Below are the code and all the weights of a small trained network. Each question names an input and a class and asks about switching units off, where a switched-off unit gives its printed mean instead of its output.

import numpy as np


def w(rows, s, z=0):
    codes = np.array(rows[::2]) - 128.0
    scale = np.full(codes.shape[1], s)
    scale[-1] = z or s
    return codes * scale


def f(y):
    return np.maximum(y, 0)


def log_softmax(a):
    a = a - a.max(-1, keepdims=True)
    return a - np.log(np.exp(a).sum(-1, keepdims=True))


def net(x, mask):
    res = np.array(x, float).reshape(1, 3) / 4 @ E
    y = f(res @ A[0][:, :-1].T + A[0][:, -1])
    res = res + np.where(mask, y, B[0][:, -1]) @ B[0][:, :-1]
    return log_softmax(res[-1] @ U[:, :-1].T + U[:, -1])


A, B = {}, {}
E = w([
[98,145,110,112,251],'x0',
[175,161,108,35,104],'x1',
[155,120,237,142,122],'x2',
],0.012)
A[0] = w([
[144,111,151,145,112,238],'n1',
[135,120,143,113,176,43],'n2',
[122,139,94,201,133,194],'n3',
[121,138,79,107,129,170],'n4',
[160,154,180,124,151,82],'n5',
[126,132,172,74,144,164],'n6',
[131,137,77,143,191,142],'n7',
[115,103,109,156,163,219],'n8',
[126,81,106,123,124,66],'n9',
[114,125,98,139,86,181],'n10',
[148,153,87,86,64,176],'n11',
[98,120,84,125,188,174],'n12',
[141,129,116,6,55,182],'n13',
[125,136,115,119,221,177],'n14',
[102,115,152,136,126,140],'n15',
[109,116,193,138,119,254],'n16',
[105,117,109,223,44,147],'n17',
],0.019,0.0035)
B[0] = w([
[154,170,148,101,98,171],'n1',
[103,108,161,102,139,157],'n2',
[143,144,149,150,171,172],'n3',
[178,69,97,148,185,177],'n4',
[156,80,134,49,127,168],'n5',
[161,94,153,51,122,174],'n6',
[117,120,111,138,212,190],'n7',
[109,156,120,152,175,170],'n8',
[143,93,143,127,137,138],'n9',
[139,57,186,126,133,170],'n10',
[98,84,48,175,77,214],'n11',
[86,128,124,143,217,196],'n12',
[138,82,3,170,61,254],'n13',
[51,136,144,92,196,206],'n14',
[107,174,109,117,118,148],'n15',
[171,150,125,55,102,188],'n16',
[195,153,242,215,99,213],'n17',
],0.028,0.018)
U = w([
[178,122,127,82,135,168],'0',
[130,93,151,181,168,54],'1',
[97,161,84,149,156,3],'2',
[136,85,61,156,186,138],'3',
[125,74,82,174,98,191],'4',
[88,95,147,111,171,45],'5',
[97,149,101,147,252,163],'6',
[153,154,187,174,93,204],'7',
],0.014,0.0026)

Each question gives the input, the list of numbers given to net, and the class t.
The units are the neurons (one row each of A and B). Each row of codes is followed by its name. A weight is (code - 128) times the scale printed after its matrix; where a second scale follows, it is the last column's (A, B and U).
mask holds one flag per neuron, in row order. A switched-off neuron (its flag False) gives its mean, the last column of its row in B, instead of its output. The means were averaged over made-up inputs and are rounded, as every weight is.
A unit's drop is (log p(t) with every unit on - log p(t) with that unit switched off) / (log p(t) with every unit on - log p(t) with every unit switched off).
most important unit: the unit with the biggest drop
top k neurons: the k neurons with the biggest drops, biggest first
drop of u: that unit's drop, to one decimal
input [-6,2,8], class 0: most important unit -> n16
input [-2,-4,-8], class 1: top 2 neurons -> [n17; n14]
input [5,6,-6], class 6: top 3 neurons -> [n14; n12; n7]
input [7,-4,8], class 6: top 2 neurons -> [n14; n8]
input [5,0,6], class 5: top 2 neurons -> [n14; n13]
input [3,-3,5], class 0: top 3 neurons -> [n16; n12; n7]
input [-1,1,4], class 0: drop of n10 -> 0.0
input [6,3,8], class 0: drop of n6 -> 0.1
input [-2,-2,-6], class 1: drop of n13 -> 0.2
input [7,7,8], class 0: top 2 neurons -> [n6; n5]
